Below are the code and all the weights of a small trained network. Each question names an input and a class and asks about switching units off, where a switched-off unit gives its printed mean instead of its output.

import numpy as np


def w(rows, s, z=0):
    codes = np.array(rows[::2]) - 128.0
    scale = np.full(codes.shape[1], s)
    scale[-1] = z or s
    return codes * scale


def f(y):
    return y / 2 * (1 + np.tanh(0.7978845608 * (y + 0.044715 * y**3)))


def log_softmax(a):
    a = a - a.max(-1, keepdims=True)
    return a - np.log(np.exp(a).sum(-1, keepdims=True))


def net(x, mask):
    res = np.array(x, float).reshape(1, 4) / 4 @ E
    y = f(res @ A[0][:, :-1].T + A[0][:, -1])
    res = res + np.where(mask, y, B[0][:, -1]) @ B[0][:, :-1]
    return log_softmax(res[-1] @ U[:, :-1].T + U[:, -1])


A, B = {}, {}
E = w([
[100,225,125,48,217],'x0',
[54,147,44,123,76],'x1',
[154,14,108,76,171],'x2',
[123,122,254,8,71],'x3',
],0.013)
A[0] = w([
[156,107,109,132,111,118],'N0',
[118,247,111,190,92,121],'N1',
[86,143,44,141,215,255],'N2',
[167,129,142,124,155,70],'N3',
[111,160,187,142,156,76],'N4',
[128,211,149,114,126,84],'N5',
[81,138,132,79,32,182],'N6',
[32,120,239,109,167,90],'N7',
[68,180,103,177,170,160],'N8',
[87,101,101,152,201,207],'N9',
[161,158,134,103,130,98],'N10',
[103,127,126,88,55,104],'N11',
[51,123,133,42,4,181],'N12',
[132,81,153,84,165,146],'N13',
[132,131,163,144,92,220],'N14',
[120,88,88,167,181,172],'N15',
[193,158,227,175,127,166],'N16',
[139,121,22,121,235,113],'N17',
[114,106,55,128,223,142],'N18',
[143,74,83,174,76,109],'N19',
],0.013,0.004)
B[0] = w([
[91,143,159,153,162,153],'N0',
[254,157,193,175,106,239],'N1',
[125,250,159,107,108,235],'N2',
[155,80,138,113,121,148],'N3',
[138,88,58,171,177,167],'N4',
[58,109,141,163,161,190],'N5',
[59,60,163,141,48,213],'N6',
[54,109,112,110,140,209],'N7',
[177,205,194,173,117,209],'N8',
[115,219,88,129,58,187],'N9',
[78,99,89,101,177,149],'N10',
[56,124,162,150,81,179],'N11',
[33,57,179,125,53,250],'N12',
[172,94,237,60,130,192],'N13',
[129,29,48,139,96,178],'N14',
[94,188,158,161,134,198],'N15',
[224,78,10,71,149,225],'N16',
[104,195,88,62,90,228],'N17',
[74,184,98,62,114,208],'N18',
[59,102,101,225,209,222],'N19',
],0.0078,0.016)
U = w([
[77,108,81,224,194,139],'0',
[65,107,117,118,250,5],'1',
[188,93,195,76,178,71],'2',
[86,233,83,84,135,207],'3',
[176,127,44,158,147,103],'4',
[46,92,157,153,38,181],'5',
[175,184,197,232,145,40],'6',
],0.011,0.0032)

Each question gives the input, the list of numbers given to net, and the class t.
The units are the neurons (one row each of A and B). Each row of codes is followed by its name. A weight is (code - 128) times the scale printed after its matrix; where a second scale follows, it is the last column's (A, B and U).
mask holds one flag per neuron, in row order. A switched-off neuron (its flag False) gives its mean, the last column of its row in B, instead of its output. The means were averaged over made-up inputs and are rounded, as every weight is.
A unit's drop is (log p(t) with every unit on - log p(t) with that unit switched off) / (log p(t) with every unit on - log p(t) with every unit switched off).
The circuit of an input: a set's keep is (log p(t) with only the set's units on - log p(t) with every unit switched off) / (log p(t) with every unit on - log p(t) with every unit switched off). Starting from the 12 units with the biggest drops (on a tie, the unit counted first), units are removed one at a time, each time the one whose removal leaves the highest keep (on an exact tie, the one counted first), for as long as the keep stays at least 0.8.
circuit, biggest first: the units of the circuit, biggest drop first
unit that matters most: the unit with the biggest drop
top k neurons: the k neurons with the biggest drops, biggest first
drop when u is switched off: that unit's drop, to one decimal
input [-6,3,7,0], class 0: unit that matters most	N19
input [5,-8,-2,5], class 1: top 2 neurons	N7, N1
input [5,-3,0,4], class 1: top 2 neurons	N1, N7
input [1,-8,-3,-5], class 3: top 3 neurons	N16, N17, N19
input [-2,-2,6,-1], class 2: top 2 neurons	N13, N12
input [-6,0,-2,-5], class 0: top 2 neurons	N19, N13
input [-8,5,4,-8], class 3: top 4 neurons	N17, N2, N18, N9
input [6,-2,3,3], class 1: top 2 neurons	N1, N7
input [4,-4,0,4], class 1: top 2 neurons	N1, N7
input [6,-6,-6,0], class 6: top 2 neurons	N1, N8
input [-1,-1,1,-2], class 3: top 2 neurons	N1, N12
input [-5,-3,4,-2], class 0: drop when N19 is switched off	0.1
input [-5,-3,-6,2], class 4: drop when N16 is switched off	0.5
input [-5,-1,-6,-1], class 6: circuit, biggest first	N1
input [8,-2,-6,7], class 5: drop when N12 is switched off	0.4
